[[-11  15 -19  26 -16 -16 -38  12 -19  23]
 [ -9  -2 -15  16 -15 -39 -38  -9 -30  14]
 [  4  -2 -15  20  -7 -25  -5  -8 -18 -92]
 [  2  -7 -18 -10   1  44   5  38   6  -3]
 [  2   1 -18  17  -2  -3  -6  23 -21 -92]]
:
[[-92 -21  23  -6  -3  -2  17 -18   1   2]
 [ -3   6  38   5  44   1 -10 -18  -7   2]
 [-92 -18  -8  -5 -25  -7  20 -15  -2   4]
 [ 14 -30  -9 -38 -39 -15  16 -15  -2  -9]
 [ 23 -19  12 -38 -16 -16  26 -19  15 -11]]

[[ 53   6 -21  10  -9 -19   9   3 -25 -60 -11]
 [ 25  -8 -15  36  -8  61  -7  20 -37  13  42]
 [ 16  13 -15  20 -17   9   1   2   2  -2 -48]
 [ -4   4 -40  91  66   4 -23   8   0 -54  13]]
:
[[ 13 -54   0   8 -23   4  66  91 -40   4  -4]
 [-48  -2   2   2   1   9 -17  20 -15  13  16]
 [ 42  13 -37  20  -7  61  -8  36 -15  -8  25]
 [-11 -60 -25   3   9 -19  -9  10 -21   6  53]]

[[  7  -6  -4   4]
 [ 78  -2  -2  -3]
 [  5   4  -2  -1]
 [ -5 -13   5 -13]
 [ -2   5   1   5]]
:
[[  5   1   5  -2]
 [-13   5 -13  -5]
 [ -1  -2   4   5]
 [ -3  -2  -2  78]
 [  4  -4  -6   7]]

[[ 79  -3]
 [ 81  -4]
 [-73   2]
 [  1  82]
 [-78  -2]
 [  4  72]
 [ 78  -4]
 [ -4 -79]
 [  5  74]
 [  3  77]]
:
[[ 77   3]
 [ 74   5]
 [-79  -4]
 [ -4  78]
 [ 72   4]
 [ -2 -78]
 [ 82   1]
 [  2 -73]
 [ -4  81]
 [ -3  79]]

[[-14 -31]
 [ 51  36]
 [ 23  12]
 [ 72  56]
 [ -3   7]
 [-83 -57]
 [ 95  58]
 [-12 -41]]
:
[[-41 -12]
 [ 58  95]
 [-57 -83]
 [  7  -3]
 [ 56  72]
 [ 12  23]
 [ 36  51]
 [-31 -14]]

[[ 52 -92]
 [ 25 -90]
 [-60 -81]
 [-81 -93]
 [-24 -11]
 [ 31  59]]
:
[[ 59  31]
 [-11 -24]
 [-93 -81]
 [-81 -60]
 [-90  25]
 [-92  52]]

[[-20 -74 -90  43 -44]
 [ 16  54  69  27  51]
 [ 27  -4 -30  10  22]
 [-17 -58 -21  25   7]
 [  8  34  43  41  34]
 [-36 -91 -67  39 -28]
 [ 25  87  88 -15  14]
 [ -1 -19  -7  24   5]
 [  3  28  64  53  35]]
:
[[ 35  53  64  28   3]
 [  5  24  -7 -19  -1]
 [ 14 -15  88  87  25]
 [-28  39 -67 -91 -36]
 [ 34  41  43  34   8]
 [  7  25 -21 -58 -17]
 [ 22  10 -30  -4  27]
 [ 51  27  69  54  16]
 [-44  43 -90 -74 -20]]

[[ 26  12 -62 -52 -51  44  -8   5   2  32   0   8   6   7]
 [-13 -11 -27 -32  -3 -14  -7  64  -9 -16  48  60  71  81]
 [ 17  12 -19 -20   1  20  -1  15  10  17  13   9  19  26]]
:
[[ 26  19   9  13  17  10  15  -1  20   1 -20 -19  12  17]
 [ 81  71  60  48 -16  -9  64  -7 -14  -3 -32 -27 -11 -13]
 [  7   6   8   0  32   2   5  -8  44 -51 -52 -62  12  26]]

[[-31 -44  29 -16  49 -31  48  33 -39 -24  26]
 [-26 -39 -22 -17   5  75  -5 -19  34 -51  64]
 [-44  32  33  -6 -57 -38  44  -1  10  -1  30]
 [ 11   9  -2 -70 -38  20   7 -11  15  23 -19]
 [ -4 -14 -14  24  -3  55  44 -61 -27  54  15]
 [ -8 -34 -33 -38  35  46  38  30  23   9 -33]
 [-25 -42  53 -17  35  -5 -17 -40  10  14 -24]]
:
[[-24  14  10 -40 -17  -5  35 -17  53 -42 -25]
 [-33   9  23  30  38  46  35 -38 -33 -34  -8]
 [ 15  54 -27 -61  44  55  -3  24 -14 -14  -4]
 [-19  23  15 -11   7  20 -38 -70  -2   9  11]
 [ 30  -1  10  -1  44 -38 -57  -6  33  32 -44]
 [ 64 -51  34 -19  -5  75   5 -17 -22 -39 -26]
 [ 26 -24 -39  33  48 -31  49 -16  29 -44 -31]]
---
[[-51 -37  62  -6 -93  11  13 -29]
 [-70 -34 -97 -10  70  79  46  25]
 [-16  74 -55   5  70  68  34  41]]
:
[[ 41  34  68  70   5 -55  74 -16]
 [ 25  46  79  70 -10 -97 -34 -70]
 [-29  13  11 -93  -6  62 -37 -51]]

[[ 55 -87  52 -46 -20 -17 -10 -32  18 -44 -13  10 -23]
 [ 34 -71  38 -45 -31 -18  11 -58  40 -56   4  -9   4]
 [  6 -43  16 -37 -35 -17  24 -75  55 -56  20 -27  29]
 [ 64 -89  56 -38  -2 -13 -36   0 -11 -23 -28  26 -45]
 [ 38 -56  31   6  37   4 -72  54 -62  33 -36  34 -57]
 [ 57 -78  48 -19  19  -6 -58  30 -39   4 -36  34 -57]
 [-25  -9 -10 -25 -30 -14  28 -78  58 -43  31 -40  47]]
:
[[ 47 -40  31 -43  58 -78  28 -14 -30 -25 -10  -9 -25]
 [-57  34 -36   4 -39  30 -58  -6  19 -19  48 -78  57]
 [-57  34 -36  33 -62  54 -72   4  37   6  31 -56  38]
 [-45  26 -28 -23 -11   0 -36 -13  -2 -38  56 -89  64]
 [ 29 -27  20 -56  55 -75  24 -17 -35 -37  16 -43   6]
 [  4  -9   4 -56  40 -58  11 -18 -31 -45  38 -71  34]
 [-23  10 -13 -44  18 -32 -10 -17 -20 -46  52 -87  55]]

[[ -4   8  10 -16   1   0  -8  -9   4   0   2  23   5   0   0  -1]
 [ -4  51  18 -16   2 -10  -8 -33   3   0   2  81  89   0 -22 -30]
 [ -4   8  10 -44 -14   0  -8  -9   4   0   2   1 -30   0   4  -1]
 [ -4   8  10 -16   1   0  -8  -9   4   0   2  23   5   0   0  -1]]
:
[[ -1   0   0   5  23   2   0   4  -9  -8   0   1 -16  10   8  -4]
 [ -1   4   0 -30   1   2   0   4  -9  -8   0 -14 -44  10   8  -4]
 [-30 -22   0  89  81   2   0   3 -33  -8 -10   2 -16  18  51  -4]
 [ -1   0   0   5  23   2   0   4  -9  -8   0   1 -16  10   8  -4]]

[[ 17  20 -98  59  -1]
 [ 99  95  57   2 -97]
 [ 57 -34  50  39   3]
 [ 39 -40  -2 -42 -28]]
:
[[-28 -42  -2 -40  39]
 [  3  39  50 -34  57]
 [-97   2  57  95  99]
 [ -1  59 -98  20  17]]

[[-26 -72 -43  23  53 -54]
 [ 32  48 -29  54 -48  53]
 [ 45 -90  22 -71  54  37]
 [-15  48  51  11 -28 -49]
 [ 80 -60 -35 -11  70  28]
 [ 48  22  37  28 -32 -38]
 [ -2  -7  29 -53  -6  13]
 [ 62  35  36  58 -36 -34]
 [-58  -8 -15  71 -14  37]
 [ 67   9   7  32 -55  42]
 [ 86  24  30  40  30  46]
 [ 40 -78 -21 -17 -60 -77]]
:
[[-77 -60 -17 -21 -78  40]
 [ 46  30  40  30  24  86]
 [ 42 -55  32   7   9  67]
 [ 37 -14  71 -15  -8 -58]
 [-34 -36  58  36  35  62]
 [ 13  -6 -53  29  -7  -2]
 [-38 -32  28  37  22  48]
 [ 28  70 -11 -35 -60  80]
 [-49 -28  11  51  48 -15]
 [ 37  54 -71  22 -90  45]
 [ 53 -48  54 -29  48  32]
 [-54  53  23 -43 -72 -26]]

[[  26  -24 -102  -24   20   -1  -10    1    9   13]
 [ -11   44   23  -29  -72   41  -19   -2  -28  -27]
 [  -6   -8  -12   15  -64   24  -15  -30  -70  -23]
 [  36  -13   61   83    7    6    0   -8   -7   18]
 [  -1   64   28  -42  -27  -16  -30  -54   11   -2]
 [  -5  -30    6   41    1   41   12   45   53  -32]
 [  71   -6   -1  -30  -43  -21  -11   37   74   23]
 [  17   44   54   72  -44   40   25   12    9  -16]
 [ -26  -25  -28    9  -61   52    6    0  -18  -58]]
:
[[ -58  -18    0    6   52  -61    9  -28  -25  -26]
 [ -16    9   12   25   40  -44   72   54   44   17]
 [  23   74   37  -11  -21  -43  -30   -1   -6   71]
 [ -32   53   45   12   41    1   41    6  -30   -5]
 [  -2   11  -54  -30  -16  -27  -42   28   64   -1]
 [  18   -7   -8    0    6    7   83   61  -13   36]
 [ -23  -70  -30  -15   24  -64   15  -12   -8   -6]
 [ -27  -28   -2  -19   41  -72  -29   23   44  -11]
 [  13    9    1  -10   -1   20  -24 -102  -24   26]]

[[-15 -81  36 -11  26 -45 -14  17]
 [-25  32 -15  -2 -17  16   7 -17]
 [ -4 -18  36  -2  29 -25  22  11]
 [  9  21 -19   2 -15  30  26  22]
 [ 30 -16  47 -41  63   3 -11 -49]
 [ 30 -12 -31 -13 -18  44  -6  38]
 [  1   5 -18  38 -25 -22   1   9]
 [  3  -1  15   6  12  -4  31  42]
 [ 41   9  25  32  28 -26  31   4]
 [ -8  -6 -19  22 -19   3  26 -27]]
:
[[-27  26   3 -19  22 -19  -6  -8]
 [  4  31 -26  28  32  25   9  41]
 [ 42  31  -4  12   6  15  -1   3]
 [  9   1 -22 -25  38 -18   5   1]
 [ 38  -6  44 -18 -13 -31 -12  30]
 [-49 -11   3  63 -41  47 -16  30]
 [ 22  26  30 -15   2 -19  21   9]
 [ 11  22 -25  29  -2  36 -18  -4]
 [-17   7  16 -17  -2 -15  32 -25]
 [ 17 -14 -45  26 -11  36 -81 -15]]
